Below are the code and all the weights of a small trained network. Each question names an input and a target symbol and asks about switching units off, where a switched-off unit gives its printed mean instead of its output.

import numpy as np


def w(rows, s, z=0):
    codes = np.array(rows[::2]) - 128.0
    scale = np.full(codes.shape[1], s)
    scale[-1] = z or s
    return codes * scale


def f(y):
    return y / 2 * (1 + np.tanh(0.7978845608 * (y + 0.044715 * y**3)))


def softmax(a):
    e = np.exp(a - a.max(-1, keepdims=True))
    return e / e.sum(-1, keepdims=True)


def log_softmax(a):
    a = a - a.max(-1, keepdims=True)
    return a - np.log(np.exp(a).sum(-1, keepdims=True))


def net(x, mask):
    ids = ['ΛΣΨαβγδεηθμπφω'.index(c) for c in x.split()]
    T = len(ids)
    res = E[ids] + P[:T]
    u = 0
    for l in range(3):
        r = res
        for j in range(2):
            rows = slice(4 * j, 4 * j + 4)
            q, k, v = (r @ M[l][rows].T for M in (Q, K, V))
            z = softmax(np.where(np.tri(T) > 0, q @ k.T / 4**0.5, -1e9)) @ v
            o = O[l][rows]
            res = res + np.where(mask[u + j], z, o[:, -1]) @ o[:, :-1]
        u += 2
        y = f(res @ A[l][:, :-1].T + A[l][:, -1])
        res = res + np.where(mask[u : u + 4], y, B[l][:, -1]) @ B[l][:, :-1]
        u += 4
    return log_softmax(res[-1] @ U[:, :-1].T + U[:, -1])


Q, K, V, O, A, B = {}, {}, {}, {}, {}, {}
E = w([
[150,100,129],'Λ',
[89,65,178],'Σ',
[92,81,171],'Ψ',
[145,134,128],'α',
[87,119,134],'β',
[121,123,125],'γ',
[180,2,157],'δ',
[108,127,126],'ε',
[140,140,123],'η',
[104,85,167],'θ',
[115,24,210],'μ',
[93,129,122],'π',
[173,174,135],'φ',
[149,132,126],'ω',
],0.021)
P = w([
[67,164,252],'0',
[170,253,163],'1',
[124,189,138],'2',
[73,207,84],'3',
[75,178,73],'4',
[77,178,59],'5',
[82,168,51],'6',
[82,152,47],'7',
[87,135,41],'8',
[80,135,29],'9',
[52,114,10],'10',
[73,24,42],'11',
[51,108,18],'12',
],0.0067)
Q[0] = w([
[147,232,234],'0.h0',
[146,149,66],'0.h0',
[217,154,147],'0.h0',
[135,37,2],'0.h0',
[108,169,122],'0.h1',
[122,84,8],'0.h1',
[82,157,171],'0.h1',
[168,144,106],'0.h1',
],0.0099)
K[0] = w([
[94,196,198],'0.h0',
[139,77,252],'0.h0',
[122,194,40],'0.h0',
[237,47,65],'0.h0',
[96,140,142],'0.h1',
[95,88,110],'0.h1',
[148,129,107],'0.h1',
[112,121,133],'0.h1',
],0.011)
V[0] = w([
[127,33,56],'0.h0',
[185,247,188],'0.h0',
[7,96,168],'0.h0',
[34,69,170],'0.h0',
[2,119,245],'0.h1',
[113,172,136],'0.h1',
[141,169,87],'0.h1',
[156,27,95],'0.h1',
],0.0081)
O[0] = w([
[194,215,53,237],'0.h0',
[101,116,153,2],'0.h0',
[81,60,114,141],'0.h0',
[153,164,171,193],'0.h0',
[3,123,206,170],'0.h1',
[99,94,248,95],'0.h1',
[97,136,117,81],'0.h1',
[161,146,65,199],'0.h1',
],0.0051,0.0087)
A[0] = w([
[162,250,153,123],'0.n0',
[91,222,157,2],'0.n1',
[151,175,77,184],'0.n2',
[81,150,127,68],'0.n3',
],0.015,0.0054)
B[0] = w([
[89,56,180,173],'0.n0',
[113,67,77,132],'0.n1',
[16,206,44,254],'0.n2',
[163,2,168,134],'0.n3',
],0.0062,0.0075)
Q[1] = w([
[81,222,87],'1.h0',
[55,137,143],'1.h0',
[179,42,133],'1.h0',
[85,109,225],'1.h0',
[84,216,95],'1.h1',
[198,230,88],'1.h1',
[185,57,189],'1.h1',
[135,1,102],'1.h1',
],0.0086)
K[1] = w([
[111,168,154],'1.h0',
[149,169,158],'1.h0',
[112,197,159],'1.h0',
[119,140,183],'1.h0',
[177,114,182],'1.h1',
[198,77,66],'1.h1',
[84,179,176],'1.h1',
[66,246,92],'1.h1',
],0.012)
V[1] = w([
[92,52,216],'1.h0',
[167,66,95],'1.h0',
[143,47,58],'1.h0',
[90,245,146],'1.h0',
[114,120,129],'1.h1',
[185,100,165],'1.h1',
[78,170,146],'1.h1',
[158,174,155],'1.h1',
],0.011)
O[1] = w([
[172,70,116,184],'1.h0',
[76,85,150,199],'1.h0',
[45,112,55,254],'1.h0',
[103,156,254,2],'1.h0',
[112,94,115,139],'1.h1',
[175,88,153,203],'1.h1',
[68,226,162,31],'1.h1',
[164,208,142,50],'1.h1',
],0.0077,0.004)
A[1] = w([
[148,125,196,14],'1.n0',
[186,161,249,254],'1.n1',
[215,107,185,115],'1.n2',
[210,130,80,186],'1.n3',
],0.014,0.0079)
B[1] = w([
[242,239,15,133],'1.n0',
[119,123,247,160],'1.n1',
[150,57,42,169],'1.n2',
[66,181,77,254],'1.n3',
],0.011,0.01)
Q[2] = w([
[78,137,9],'2.h0',
[82,104,211],'2.h0',
[202,71,122],'2.h0',
[54,136,85],'2.h0',
[65,147,200],'2.h1',
[17,128,142],'2.h1',
[100,65,103],'2.h1',
[199,58,110],'2.h1',
],0.015)
K[2] = w([
[86,196,135],'2.h0',
[71,200,75],'2.h0',
[119,95,81],'2.h0',
[106,153,38],'2.h0',
[130,196,153],'2.h1',
[102,241,175],'2.h1',
[73,254,50],'2.h1',
[110,43,141],'2.h1',
],0.0088)
V[2] = w([
[87,246,93],'2.h0',
[73,202,154],'2.h0',
[215,166,99],'2.h0',
[102,55,151],'2.h0',
[108,83,95],'2.h1',
[46,28,133],'2.h1',
[86,4,129],'2.h1',
[161,238,150],'2.h1',
],0.011)
O[2] = w([
[254,111,192,177],'2.h0',
[161,195,82,71],'2.h0',
[143,20,135,113],'2.h0',
[67,167,137,131],'2.h0',
[183,141,101,238],'2.h1',
[136,225,216,224],'2.h1',
[193,191,86,216],'2.h1',
[87,98,124,1],'2.h1',
],0.0076,0.015)
A[2] = w([
[130,205,115,2],'2.n0',
[227,154,255,89],'2.n1',
[97,210,39,62],'2.n2',
[203,103,22,46],'2.n3',
],0.0074,0.0071)
B[2] = w([
[255,125,92,147],'2.n0',
[51,51,91,143],'2.n1',
[164,44,91,221],'2.n2',
[100,87,206,253],'2.n3',
],0.0093,0.014)
U = w([
[248,55,226,122],'Λ',
[108,56,169,220],'Σ',
[115,63,177,132],'Ψ',
[118,145,28,84],'α',
[129,167,177,255],'β',
[180,213,115,128],'γ',
[116,3,2,99],'δ',
[146,197,145,159],'ε',
[126,155,49,43],'η',
[140,89,219,133],'θ',
[108,5,139,84],'μ',
[101,138,66,124],'π',
[129,111,194,158],'φ',
[196,199,147,95],'ω',
],0.0081,0.0096)

Each question gives the input, a string of symbols that net reads in full, and the target symbol t.
The units are the heads (4 rows each of Q, K, V and O) and the neurons (one row each of A and B). Each row of codes is followed by its name. A weight is (code - 128) times the scale printed after its matrix; where a second scale follows, it is the last column's (O, A, B and U).
mask holds one flag per unit, layer by layer, with each layer's heads first. A switched-off unit (its flag False) gives its mean, the last column of its rows in O or B, instead of its output. The means were averaged over made-up inputs and are rounded, as every weight is.
A unit's drop is (log p(t) with every unit on - log p(t) with that unit switched off) / (log p(t) with every unit on - log p(t) with every unit switched off).
The circuit of an input: a set's keep is (log p(t) with only the set's units on - log p(t) with every unit switched off) / (log p(t) with every unit on - log p(t) with every unit switched off). Starting from the 12 units with the biggest drops (on a tie, the unit counted first), units are removed one at a time, each time the one whose removal leaves the highest keep (on an exact tie, the one counted first), for as long as the keep stays at least 0.8.
circuit, biggest first: the units of the circuit, biggest drop first
most important unit: the unit with the biggest drop
k most important neurons: the k neurons with the biggest drops, biggest first
top k neurons in layer l: the k neurons of layer l with the biggest drops, biggest first
heads that matter: for each layer, one digit per head in row order, 1 if its drop is at least 0.15 and else 0, layers parted by /
input δ Λ δ δ β Σ δ ε δ δ β α, target Λ: circuit, biggest first : (2.h0 2.n3)
input δ δ δ, target δ: most important unit : 1.n3
input γ γ μ, target β: heads that matter : 00 / 01 / 11
input δ δ φ δ δ φ, target Λ: heads that matter : 11 / 01 / 10
input β γ Ψ, target γ: top 2 neurons in layer 0 : (0.n3 0.n2)
input β Σ δ ω Λ, target Λ: top 2 neurons in layer 0 : (0.n3 0.n2)
input μ θ γ, target δ: heads that matter : 11 / 10 / 10
input γ φ γ γ ε, target β: top 2 neurons in layer 0 : (0.n1 0.n0)
input γ ω ω γ γ π γ, target β: 3 most important neurons : (1.n2 1.n3 1.n0)
input ω γ θ, target Σ: heads that matter : 01 / 11 / 01
input γ β ω, target β: top 2 neurons in layer 0 : (0.n3 0.n0)
input β θ π, target γ: heads that matter : 11 / 00 / 11
input η Λ ω ω ω φ ω δ ω, target δ: heads that matter : 00 / 01 / 01
input ω Σ φ, target Σ: 2 most important neurons : (1.n0 1.n1)
input φ ω Ψ ω, target Σ: circuit, biggest first : (1.n1 1.h0 2.h1)
input δ γ δ γ ω β δ γ δ δ δ ε, target Λ: circuit, biggest first : (2.h0)
input β β δ γ γ ω δ δ β δ α θ, target Λ: heads that matter : 11 / 00 / 10
input δ δ Σ, target Λ: 2 most important neurons : (1.n3 1.n1)
input ω θ β, target Σ: circuit, biggest first : (1.h0 2.h1)
input δ δ γ, target Λ: 2 most important neurons : (1.n3 1.n1)
input β π θ, target γ: most important unit : 2.h1
input φ ε ω, target μ: circuit, biggest first : (1.h0 2.h1)
input α γ δ δ π, target Λ: heads that matter : 11 / 11 / 10
input Λ Σ Λ Σ γ δ, target δ: heads that matter : 11 / 10 / 11
input γ β ε, target β: heads that matter : 00 / 11 / 10
input δ δ γ ω μ γ θ δ δ Λ, target Λ: heads that matter : 11 / 00 / 10
input δ μ ε ω δ δ Σ φ δ δ δ Ψ β, target Λ: top neuron in layer 0 : (0.n0)
input ω δ β π δ δ δ ε, target Λ: heads that matter : 11 / 01 / 10
input ω γ δ δ μ α, target Λ: heads that matter : 11 / 11 / 10
input γ μ γ δ γ δ β γ δ ε δ γ Σ, target Λ: heads that matter : 11 / 00 / 10
